Here is a tiny trained network, its code and every weight. The questions are about switching its units off for an input and a target symbol, where a switched-off unit gives its printed mean instead of its output.

import numpy as np


def w(rows, s, z=0):
    codes = np.array(rows[::2]) - 128.0
    scale = np.full(codes.shape[1], s)
    scale[-1] = z or s
    return codes * scale


def f(y):
    return np.maximum(y, 0)


def softmax(a):
    e = np.exp(a - a.max(-1, keepdims=True))
    return e / e.sum(-1, keepdims=True)


def log_softmax(a):
    a = a - a.max(-1, keepdims=True)
    return a - np.log(np.exp(a).sum(-1, keepdims=True))


def net(x, mask):
    ids = ['ΣΩαβδζηθμ'.index(c) for c in x.split()]
    T = len(ids)
    res = E[ids] + P[:T]
    r = res
    for j in range(3):
        rows = slice(3 * j, 3 * j + 3)
        q, k, v = (r @ M[0][rows].T for M in (Q, K, V))
        z = softmax(np.where(np.tri(T) > 0, q @ k.T / 3**0.5, -1e9)) @ v
        o = O[0][rows]
        res = res + np.where(mask[j], z, o[:, -1]) @ o[:, :-1]
    y = f(res @ A[0][:, :-1].T + A[0][:, -1])
    res = res + np.where(mask[3:7], y, B[0][:, -1]) @ B[0][:, :-1]
    return log_softmax(res[-1] @ U[:, :-1].T + U[:, -1])


Q, K, V, O, A, B = {}, {}, {}, {}, {}, {}
E = w([
[235,64,128,151],'Σ',
[117,197,249,123],'Ω',
[68,67,85,218],'α',
[116,101,252,219],'β',
[128,192,104,207],'δ',
[226,127,87,77],'ζ',
[55,132,199,52],'η',
[140,205,73,188],'θ',
[138,138,106,117],'μ',
],0.021)
P = w([
[193,255,79,225],'0',
[208,234,100,202],'1',
[224,207,114,183],'2',
[231,178,116,170],'3',
[224,152,119,160],'4',
[220,127,121,139],'5',
[215,101,126,127],'6',
[205,75,126,117],'7',
[198,79,127,127],'8',
],0.0069)
Q[0] = w([
[124,133,146,110],'h0',
[127,197,182,190],'h0',
[116,150,99,34],'h0',
[193,160,66,158],'h1',
[122,99,189,110],'h1',
[216,204,35,246],'h1',
[114,115,85,141],'h2',
[153,79,133,156],'h2',
[171,62,177,137],'h2',
],0.013)
K[0] = w([
[137,139,149,144],'h0',
[59,144,151,59],'h0',
[182,154,86,171],'h0',
[124,69,154,35],'h1',
[134,204,99,139],'h1',
[52,20,163,17],'h1',
[162,117,132,153],'h2',
[90,134,156,135],'h2',
[9,107,168,114],'h2',
],0.014)
V[0] = w([
[31,121,181,165],'h0',
[35,151,1,115],'h0',
[121,196,142,241],'h0',
[173,180,6,88],'h1',
[225,201,182,22],'h1',
[231,59,138,118],'h1',
[164,166,96,200],'h2',
[194,129,176,80],'h2',
[40,165,237,177],'h2',
],0.0085)
O[0] = w([
[157,86,159,113,117],'h0',
[164,151,115,166,16],'h0',
[100,120,123,161,255],'h0',
[143,165,93,129,174],'h1',
[114,177,147,101,184],'h1',
[212,197,190,165,161],'h1',
[2,93,174,213,225],'h2',
[121,111,128,186,145],'h2',
[116,167,104,163,169],'h2',
],0.0092,0.0085)
A[0] = w([
[149,41,197,149,54],'n0',
[189,99,74,251,2],'n1',
[160,109,217,254,4],'n2',
[24,116,121,95,87],'n3',
],0.0078,0.0054)
B[0] = w([
[145,144,145,183,163],'n0',
[188,49,55,7,207],'n1',
[208,89,151,108,250],'n2',
[147,126,166,12,182],'n3',
],0.011)
U = w([
[116,51,90,80,75],'Σ',
[139,209,102,143,160],'Ω',
[78,83,75,96,104],'α',
[176,114,144,96,53],'β',
[95,64,158,207,90],'δ',
[95,147,2,114,113],'ζ',
[85,120,194,50,129],'η',
[69,148,65,241,254],'θ',
[93,120,113,61,137],'μ',
],0.011)

Each question gives the input, a string of symbols that net reads in full, and the target symbol t.
The units are the heads (3 rows each of Q, K, V and O) and the neurons (one row each of A and B). Each row of codes is followed by its name. A weight is (code - 128) times the scale printed after its matrix; where a second scale follows, it is the last column's (O, A, B and U).
mask holds one flag per unit, heads first, then neurons. A switched-off unit (its flag False) gives its mean, the last column of its rows in O or B, instead of its output. The means were averaged over made-up inputs and are rounded, as every weight is.
A unit's drop is (log p(t) with every unit on - log p(t) with that unit switched off) / (log p(t) with every unit on - log p(t) with every unit switched off).
The circuit of an input: a set's keep is (log p(t) with only the set's units on - log p(t) with every unit switched off) / (log p(t) with every unit on - log p(t) with every unit switched off). Starting from all 7 units, units are removed one at a time, each time the one whose removal leaves the highest keep (on an exact tie, the one counted first), for as long as the keep stays at least 0.8.
units of the circuit, in order: the units of the circuit, biggest drop first
unit that matters most: the unit with the biggest drop
top k neurons: the k neurons with the biggest drops, biggest first
which heads matter: for each layer, one digit per head in row order, 1 if its drop is at least 0.15 and else 0, layers parted by /
drop when u is switched off: that unit's drop, to one decimal
input μ Σ ζ θ η α δ δ, target δ: which heads matter => 101
input α β θ β θ θ ζ θ, target Ω: which heads matter => 010
input μ μ Σ α δ Ω α θ δ, target Σ: units of the circuit, in order => (h1, n1)
input θ α Ω δ, target η: units of the circuit, in order => (n3, h1, h2)
input Ω μ Ω θ Ω θ θ θ, target η: units of the circuit, in order => (h1, n3, h2)
input μ β θ Σ θ θ, target β: units of the circuit, in order => (h1, n2, h2)
input Σ ζ η β, target β: which heads matter => 001
input α θ δ, target Σ: units of the circuit, in order => (n1, h1)
input θ Ω α θ Σ Ω θ, target η: which heads matter => 111
input Σ Ω Ω β Ω Σ δ, target β: units of the circuit, in order => (h1, n2)
input β η Ω μ θ α, target α: top 2 neurons => (n3, n2)
input ζ Ω δ, target η: which heads matter => 111
input α α α Ω Σ μ, target θ: units of the circuit, in order => (n1, n2)
input α μ θ θ η Ω, target Ω: unit that matters most => h2
input Ω β ζ θ α θ θ, target Σ: which heads matter => 010
input ζ Σ μ θ α η θ Σ β, target β: units of the circuit, in order => (h2)
input β α ζ ζ Σ θ β δ, target δ: which heads matter => 010
input θ β μ Ω η ζ, target ζ: which heads matter => 101
input η Ω α, target α: which heads matter => 010
input ζ Σ η ζ Ω, target Ω: top 2 neurons => (n1, n3)
input Σ δ Σ Σ δ, target β: top 2 neurons => (n2, n1)
input θ ζ θ δ, target Ω: top neuron => (n2)
input θ ζ Ω Σ Ω θ β μ, target θ: drop when n3 is switched off => 0.1
input Ω μ Ω δ ζ, target Ω: drop when h1 is switched off => 0.6
input β θ θ, target δ: drop when h1 is switched off => 0.3
input θ α β Σ Ω θ ζ δ, target Ω: drop when n1 is switched off => 0.2
